Below is a small trained network, with its code and all its weights. Each question gives an input and a class and asks what happens when units are switched off, that is, made to give their printed mean instead of their output.

import numpy as np


def w(rows, s, z=0):
    codes = np.array(rows[::2]) - 128.0
    scale = np.full(codes.shape[1], s)
    scale[-1] = z or s
    return codes * scale


def norm(h):
    return h / np.sqrt((h * h).mean(-1, keepdims=True) + 1e-5)


def f(y):
    return np.maximum(y, 0)


def log_softmax(a):
    a = a - a.max(-1, keepdims=True)
    return a - np.log(np.exp(a).sum(-1, keepdims=True))


def net(x, mask):
    res = np.array(x, float).reshape(1, 4) / 4 @ E
    u = 0
    for l in range(2):
        y = f(norm(res) @ A[l][:, :-1].T + A[l][:, -1])
        res = res + np.where(mask[u : u + 8], y, B[l][:, -1]) @ B[l][:, :-1]
        u += 8
    return log_softmax(norm(res)[-1] @ U[:, :-1].T + U[:, -1])


A, B = {}, {}
E = w([
[139,250,169,82,122],'x0',
[94,154,85,131,192],'x1',
[58,138,185,159,119],'x2',
[147,79,192,45,153],'x3',
],0.0022)
A[0] = w([
[253,132,64,102,126,11],'0.n1',
[197,123,146,111,17,49],'0.n2',
[105,153,104,161,168,51],'0.n3',
[160,168,57,198,108,11],'0.n4',
[141,175,176,94,91,124],'0.n5',
[161,170,89,206,72,5],'0.n6',
[168,158,71,179,97,18],'0.n7',
[138,116,154,146,15,95],'0.n8',
],0.0061,0.0029)
B[0] = w([
[212,173,246,181,132,203],'0.n1',
[91,185,63,100,235,210],'0.n2',
[134,100,137,55,168,168],'0.n3',
[2,115,175,100,118,203],'0.n4',
[138,68,104,151,71,250],'0.n5',
[26,103,170,51,84,197],'0.n6',
[38,120,187,145,108,178],'0.n7',
[104,163,64,146,241,215],'0.n8',
],0.005,0.0024)
A[1] = w([
[142,221,137,107,60,34],'1.n1',
[20,156,233,192,161,224],'1.n2',
[114,213,128,19,123,193],'1.n3',
[169,72,181,3,167,101],'1.n4',
[84,162,112,212,108,133],'1.n5',
[156,187,42,120,60,81],'1.n6',
[148,217,86,59,18,37],'1.n7',
[79,182,83,206,92,4],'1.n8',
],0.0045,0.003)
B[1] = w([
[168,10,89,168,102,144],'1.n1',
[217,165,117,121,125,255],'1.n2',
[100,43,101,164,167,203],'1.n3',
[45,199,118,136,60,181],'1.n4',
[144,120,176,74,59,162],'1.n5',
[113,39,3,174,105,136],'1.n6',
[95,15,112,190,87,146],'1.n7',
[143,97,203,76,199,138],'1.n8',
],0.0054,0.006)
U = w([
[32,205,218,43,21,190],'0',
[176,15,57,215,31,51],'1',
[255,210,218,128,97,229],'2',
[100,230,33,131,221,3],'3',
],0.0068,0.002)

Each question gives the input, the list of numbers given to net, and the class t.
The units are the neurons (one row each of A and B). Each row of codes is followed by its name. A weight is (code - 128) times the scale printed after its matrix; where a second scale follows, it is the last column's (A, B and U).
mask holds one flag per neuron, layer by layer. A switched-off neuron (its flag False) gives its mean, the last column of its row in B, instead of its output. The means were averaged over made-up inputs and are rounded, as every weight is.
A unit's drop is (log p(t) with every unit on - log p(t) with that unit switched off) / (log p(t) with every unit on - log p(t) with every unit switched off).
The circuit of an input: a set's keep is (log p(t) with only the set's units on - log p(t) with every unit switched off) / (log p(t) with every unit on - log p(t) with every unit switched off). Starting from the 12 units with the biggest drops (on a tie, the unit counted first), units are removed one at a time, each time the one whose removal leaves the highest keep (on an exact tie, the one counted first), for as long as the keep stays at least 0.8.
circuit, biggest first: the units of the circuit, biggest drop first
most important unit: the unit with the biggest drop
top k neurons: the k neurons with the biggest drops, biggest first
k most important neurons of layer l: the k neurons of layer l with the biggest drops, biggest first
drop of u: that unit's drop, to one decimal
input [1,5,5,4], class 2: circuit, biggest first => [1.n2]
input [5,1,-4,-5], class 0: 2 most important neurons of layer 0 => [0.n4; 0.n7]
input [1,1,-5,-3], class 2: 2 most important neurons of layer 1 => [1.n2; 1.n4]
input [-6,-5,0,8], class 0: top 3 neurons => [1.n4; 1.n3; 0.n5]
input [-4,1,6,1], class 2: circuit, biggest first => [1.n3; 1.n2]
input [4,-4,-5,-6], class 0: top 3 neurons => [0.n4; 0.n6; 0.n7]
input [6,-7,3,5], class 3: circuit, biggest first => [0.n2; 0.n8; 1.n3]
input [-5,-2,-8,7], class 2: circuit, biggest first => [0.n1; 1.n3]
input [-7,-8,-4,-5], class 3: 4 most important neurons of layer 1 => [1.n7; 1.n1; 1.n3; 1.n6]
input [5,-8,6,6], class 3: top 2 neurons => [0.n8; 0.n2]
input [4,-8,5,-7], class 3: top 3 neurons => [0.n8; 0.n2; 0.n1]
input [1,7,7,0], class 2: 3 most important neurons of layer 0 => [0.n2; 0.n8; 0.n6]
input [-7,-8,-4,0], class 3: 3 most important neurons of layer 0 => [0.n2; 0.n8; 0.n5]
input [-1,-1,4,-5], class 0: most important unit => 0.n6
input [-4,-2,6,2], class 2: top 2 neurons => [1.n3; 0.n5]
input [6,-6,3,-1], class 1: 2 most important neurons of layer 0 => [0.n5; 0.n4]
input [-3,7,-6,-8], class 0: top 2 neurons => [0.n4; 0.n7]
input [-2,4,-6,-6], class 0: top 3 neurons => [0.n4; 0.n6; 0.n7]
input [0,1,-5,-5], class 0: 3 most important neurons of layer 0 => [0.n4; 0.n6; 0.n7]
input [-5,-7,-3,2], class 3: most important unit => 0.n2
input [8,5,8,5], class 1: 2 most important neurons of layer 1 => [1.n3; 1.n1]
input [1,-5,6,4], class 2: top 2 neurons => [1.n2; 0.n5]
input [4,-3,4,-1], class 1: 2 most important neurons of layer 1 => [1.n6; 1.n4]
input [-3,0,-4,1], class 2: drop of 0.n1 => 0.8
input [-2,-8,4,6], class 3: drop of 1.n4 => -0.1
input [-3,0,-1,-4], class 0: drop of 1.n8 => 0.0
input [-3,-6,3,3], class 3: most important unit => 0.n8
input [6,-8,-2,-3], class 3: drop of 0.n8 => 0.8
